Here is a tiny trained network, its code and every weight. The questions are about switching its units off for an input and a target symbol, where a switched-off unit gives its printed mean instead of its output.

import numpy as np


def w(rows, s, z=0):
    codes = np.array(rows[::2]) - 128.0
    scale = np.full(codes.shape[1], s)
    scale[-1] = z or s
    return codes * scale


def norm(h):
    return h / np.sqrt((h * h).mean(-1, keepdims=True) + 1e-5)


def f(y):
    return y / 2 * (1 + np.tanh(0.7978845608 * (y + 0.044715 * y**3)))


def softmax(a):
    e = np.exp(a - a.max(-1, keepdims=True))
    return e / e.sum(-1, keepdims=True)


def log_softmax(a):
    a = a - a.max(-1, keepdims=True)
    return a - np.log(np.exp(a).sum(-1, keepdims=True))


def net(x, mask):
    ids = ['αβγεθλμξπσφψω'.index(c) for c in x.split()]
    T = len(ids)
    res = E[ids] + P[:T]
    u = 0
    for l in range(3):
        r = norm(res)
        for j in range(2):
            rows = slice(4 * j, 4 * j + 4)
            q, k, v = (r @ M[l][rows].T for M in (Q, K, V))
            z = softmax(np.where(np.tri(T) > 0, q @ k.T / 4**0.5, -1e9)) @ v
            o = O[l][rows]
            res = res + np.where(mask[u + j], z, o[:, -1]) @ o[:, :-1]
        u += 2
        y = f(norm(res) @ A[l][:, :-1].T + A[l][:, -1])
        res = res + np.where(mask[u : u + 4], y, B[l][:, -1]) @ B[l][:, :-1]
        u += 4
    return log_softmax(norm(res)[-1] @ U[:, :-1].T + U[:, -1])


Q, K, V, O, A, B = {}, {}, {}, {}, {}, {}
E = w([
[99,79,144,111,141,123,151],'α',
[143,99,164,162,126,167,163],'β',
[143,79,162,134,167,164,112],'γ',
[142,140,117,131,97,147,157],'ε',
[154,91,112,146,136,149,171],'θ',
[94,67,143,140,2,91,102],'λ',
[162,114,115,241,114,106,61],'μ',
[73,99,76,165,143,125,94],'ξ',
[120,143,90,128,139,68,106],'π',
[141,190,170,129,136,97,173],'σ',
[174,128,142,127,93,151,134],'φ',
[136,177,75,144,111,151,161],'ψ',
[144,118,100,93,113,120,86],'ω',
],0.035)
P = w([
[165,67,133,223,141,1,193],'0',
[103,156,224,70,117,215,77],'1',
[197,57,75,210,130,53,221],'2',
[118,142,173,65,104,216,113],'3',
[192,56,48,191,123,60,218],'4',
[117,143,129,53,94,210,123],'5',
[195,54,50,201,124,80,217],'6',
[115,134,149,50,108,215,95],'7',
],0.0084)
Q[0] = w([
[142,128,47,133,102,79,185],'L0H1',
[28,168,123,93,93,159,74],'L0H1',
[188,85,111,135,153,58,138],'L0H1',
[70,80,152,189,72,97,143],'L0H1',
[174,146,98,106,75,174,176],'L0H2',
[147,27,57,149,125,104,171],'L0H2',
[13,129,209,4,149,129,182],'L0H2',
[75,187,107,122,134,73,179],'L0H2',
],0.024)
K[0] = w([
[34,125,58,106,97,123,198],'L0H1',
[208,243,118,152,150,94,92],'L0H1',
[69,38,84,84,87,77,101],'L0H1',
[57,132,155,215,78,79,177],'L0H1',
[168,159,94,137,75,206,189],'L0H2',
[70,17,57,182,71,144,122],'L0H2',
[155,139,172,4,217,103,234],'L0H2',
[72,223,102,111,132,25,178],'L0H2',
],0.019)
V[0] = w([
[166,158,125,75,150,153,153],'L0H1',
[114,115,114,129,170,167,129],'L0H1',
[192,203,179,202,157,129,52],'L0H1',
[123,110,130,150,82,92,115],'L0H1',
[202,76,194,151,60,128,90],'L0H2',
[48,64,62,197,35,152,69],'L0H2',
[169,67,104,218,63,116,63],'L0H2',
[75,102,142,4,113,143,208],'L0H2',
],0.014)
O[0] = w([
[114,151,149,100,118,97,83,109],'L0H1',
[169,142,142,105,136,110,145,145],'L0H1',
[19,145,147,201,154,144,65,51],'L0H1',
[132,88,102,161,121,154,153,138],'L0H1',
[191,84,156,154,61,109,105,254],'L0H2',
[105,68,44,204,114,231,177,142],'L0H2',
[174,81,112,216,93,129,169,201],'L0H2',
[75,93,128,8,130,174,86,151],'L0H2',
],0.012,0.0077)
A[0] = w([
[69,215,27,166,192,75,159,51],'L0N1',
[90,112,152,137,5,170,128,68],'L0N2',
[142,86,240,111,157,126,117,4],'L0N3',
[176,242,58,134,82,211,26,136],'L0N4',
],0.023,0.0037)
B[0] = w([
[101,147,175,75,85,225,201,177],'L0N1',
[104,127,178,104,127,80,180,238],'L0N2',
[103,124,152,179,140,199,175,253],'L0N3',
[132,144,164,252,94,159,86,157],'L0N4',
],0.023,0.012)
Q[1] = w([
[117,61,175,50,169,94,138],'L1H1',
[204,182,103,143,143,109,127],'L1H1',
[59,42,190,87,62,135,26],'L1H1',
[88,122,155,172,104,98,162],'L1H1',
[180,147,142,53,175,194,87],'L1H2',
[90,45,102,92,135,138,172],'L1H2',
[113,114,143,186,253,88,124],'L1H2',
[47,101,110,174,120,209,48],'L1H2',
],0.022)
K[1] = w([
[186,87,179,72,131,173,136],'L1H1',
[137,84,117,61,115,38,81],'L1H1',
[175,102,211,249,78,239,165],'L1H1',
[84,135,149,138,197,123,181],'L1H1',
[180,144,184,59,166,225,144],'L1H2',
[107,100,64,108,86,138,156],'L1H2',
[185,60,185,211,230,173,141],'L1H2',
[126,176,172,208,55,237,201],'L1H2',
],0.019)
V[1] = w([
[85,41,145,136,116,193,114],'L1H1',
[103,124,148,147,68,134,104],'L1H1',
[133,214,117,138,113,75,135],'L1H1',
[141,28,157,132,8,195,125],'L1H1',
[70,149,128,181,109,115,146],'L1H2',
[126,27,121,102,217,196,114],'L1H2',
[78,14,164,79,150,183,123],'L1H2',
[204,142,92,150,165,130,88],'L1H2',
],0.013)
O[1] = w([
[177,190,92,46,65,165,106,201],'L1H1',
[100,123,144,90,101,183,62,144],'L1H1',
[56,84,195,144,181,142,117,70],'L1H1',
[139,154,53,152,7,167,63,252],'L1H1',
[73,109,130,61,146,152,90,144],'L1H2',
[254,226,60,83,105,122,164,137],'L1H2',
[202,149,49,55,56,114,170,184],'L1H2',
[172,210,151,216,172,113,121,69],'L1H2',
],0.0087,0.012)
A[1] = w([
[88,163,130,106,128,192,176,133],'L1N1',
[170,108,161,136,120,77,4,59],'L1N2',
[105,253,110,141,163,131,78,57],'L1N3',
[147,169,203,107,189,104,209,2],'L1N4',
],0.033,0.0039)
B[1] = w([
[138,98,113,127,183,78,109,254],'L1N1',
[209,30,160,93,131,39,84,143],'L1N2',
[130,254,118,196,126,110,132,149],'L1N3',
[106,47,153,158,202,84,233,203],'L1N4',
],0.03,0.018)
Q[2] = w([
[88,97,21,178,75,98,182],'L2H1',
[121,129,191,171,109,170,132],'L2H1',
[102,167,185,80,63,109,190],'L2H1',
[51,63,118,110,105,101,113],'L2H1',
[182,137,147,163,99,30,191],'L2H2',
[145,106,110,247,191,156,123],'L2H2',
[216,134,91,74,166,134,104],'L2H2',
[143,131,157,182,96,117,2],'L2H2',
],0.029)
K[2] = w([
[93,80,14,182,97,125,162],'L2H1',
[148,170,175,121,109,157,128],'L2H1',
[92,159,171,106,65,101,203],'L2H1',
[101,109,89,48,68,122,62],'L2H1',
[193,111,158,186,99,67,218],'L2H2',
[143,129,95,240,177,158,116],'L2H2',
[203,128,56,90,177,122,101],'L2H2',
[138,99,147,143,90,145,4],'L2H2',
],0.028)
V[2] = w([
[80,166,166,158,145,82,253],'L2H1',
[60,89,177,198,165,117,103],'L2H1',
[190,161,151,129,86,117,145],'L2H1',
[142,84,206,143,205,208,120],'L2H1',
[125,127,77,160,158,117,52],'L2H2',
[61,87,76,125,28,94,244],'L2H2',
[165,70,129,40,86,172,18],'L2H2',
[132,148,164,133,164,165,178],'L2H2',
],0.012)
O[2] = w([
[204,158,153,60,60,118,45,145],'L2H1',
[226,154,88,90,88,85,186,120],'L2H1',
[63,134,187,139,84,106,108,156],'L2H1',
[176,163,33,108,48,164,168,135],'L2H1',
[120,94,75,196,141,183,130,61],'L2H2',
[137,178,255,52,170,74,61,255],'L2H2',
[209,151,72,208,125,68,200,72],'L2H2',
[71,127,126,83,107,165,133,156],'L2H2',
],0.0087,0.0094)
A[2] = w([
[70,174,52,19,246,40,15,3],'L2N1',
[183,110,131,194,145,137,149,118],'L2N2',
[66,91,89,123,89,4,89,102],'L2N3',
[27,119,21,58,152,82,58,116],'L2N4',
],0.024,0.0045)
B[2] = w([
[168,152,151,90,219,187,1,221],'L2N1',
[105,153,122,98,157,123,116,254],'L2N2',
[69,151,50,116,147,139,118,195],'L2N3',
[132,55,180,151,23,147,159,194],'L2N4',
],0.032,0.0099)
U = w([
[136,203,161,125,182,74,86,193],'α',
[97,192,141,170,127,184,140,210],'β',
[197,152,113,97,114,78,163,204],'γ',
[145,64,151,114,146,171,56,98],'ε',
[134,107,56,151,189,167,152,94],'θ',
[107,79,178,135,185,83,180,166],'λ',
[81,156,162,54,128,182,167,13],'μ',
[137,64,116,158,118,31,61,76],'ξ',
[132,131,231,153,71,104,115,102],'π',
[55,136,71,140,125,91,100,231],'σ',
[160,123,122,246,136,97,112,133],'φ',
[96,32,101,155,58,162,151,2],'ψ',
[51,138,141,77,84,75,115,133],'ω',
],0.011,0.0028)

Each question gives the input, a string of symbols that net reads in full, and the target symbol t.
The units are the heads (4 rows each of Q, K, V and O) and the neurons (one row each of A and B). Each row of codes is followed by its name. A weight is (code - 128) times the scale printed after its matrix; where a second scale follows, it is the last column's (O, A, B and U).
mask holds one flag per unit, layer by layer, with each layer's heads first. A switched-off unit (its flag False) gives its mean, the last column of its rows in O or B, instead of its output. The means were averaged over made-up inputs and are rounded, as every weight is.
A unit's drop is (log p(t) with every unit on - log p(t) with that unit switched off) / (log p(t) with every unit on - log p(t) with every unit switched off).
The circuit of an input: a set's keep is (log p(t) with only the set's units on - log p(t) with every unit switched off) / (log p(t) with every unit on - log p(t) with every unit switched off). Starting from the 12 units with the biggest drops (on a tie, the unit counted first), units are removed one at a time, each time the one whose removal leaves the highest keep (on an exact tie, the one counted first), for as long as the keep stays at least 0.8.
circuit, biggest first: the units of the circuit, biggest drop first
most important unit: the unit with the biggest drop
k most important neurons: the k neurons with the biggest drops, biggest first
k most important neurons of layer l: the k neurons of layer l with the biggest drops, biggest first
heads that matter: for each layer, one digit per head in row order, 1 if its drop is at least 0.15 and else 0, layers parted by /
drop of u: that unit's drop, to one decimal
input ω ψ ψ γ θ, target α: circuit, biggest first => (L2N2; L1N4; L2N4)
input σ α β, target γ: heads that matter => 10 / 00 / 00
input λ ψ ξ γ φ, target θ: circuit, biggest first => (L0H2)
input β ε γ ε φ β φ, target ξ: 3 most important neurons => (L0N3; L0N1; L1N2)
input β ω θ, target α: heads that matter => 00 / 01 / 10
input β β ω, target σ: heads that matter => 01 / 00 / 10
input θ γ α α ψ α α γ, target θ: 3 most important neurons => (L0N2; L0N3; L1N4)
input σ α ω ω σ φ β ω, target ξ: 2 most important neurons => (L1N2; L0N4)
input λ α β β ω, target γ: 2 most important neurons => (L2N4; L0N1)
input α σ π β γ ξ, target ψ: heads that matter => 00 / 00 / 00
input ψ α λ, target ψ: 2 most important neurons => (L1N1; L0N1)
input ψ ω β γ π, target ε: 3 most important neurons => (L0N1; L1N1; L0N3)
input α θ θ, target γ: heads that matter => 10 / 00 / 00
input σ α γ β θ α γ, target γ: most important unit => L0H1
input β β ξ ψ ε, target θ: circuit, biggest first => (L0H2; L2N2)
input ψ β ψ, target μ: circuit, biggest first => (L0N1; L0H2)
input α α β λ φ φ π, target ψ: heads that matter => 11 / 00 / 00
input ε π λ γ, target θ: 3 most important neurons => (L0N3; L0N2; L1N1)
input ε ψ φ, target ξ: heads that matter => 01 / 00 / 00
input ψ α λ β β β β, target ψ: circuit, biggest first => (L0H2)
input β α φ α ξ ξ β, target θ: 2 most important neurons of layer 2 => (L2N4; L2N2)
input σ σ ξ, target θ: 2 most important neurons => (L0N2; L1N4)
input β π π, target ε: 2 most important neurons => (L1N1; L0N1)
input ε β σ ξ, target ψ: 2 most important neurons => (L2N4; L1N1)
input β ω ε, target ω: 4 most important neurons => (L1N1; L2N3; L2N1; L1N4)
input σ λ ψ, target ψ: drop of L2N1 => 0.2
input β π μ ξ ε π σ σ, target α: drop of L0H2 => 0.5
input μ λ β, target ψ: drop of L2N1 => 0.1
input β α σ α β β ξ, target θ: drop of L1N4 => 0.2
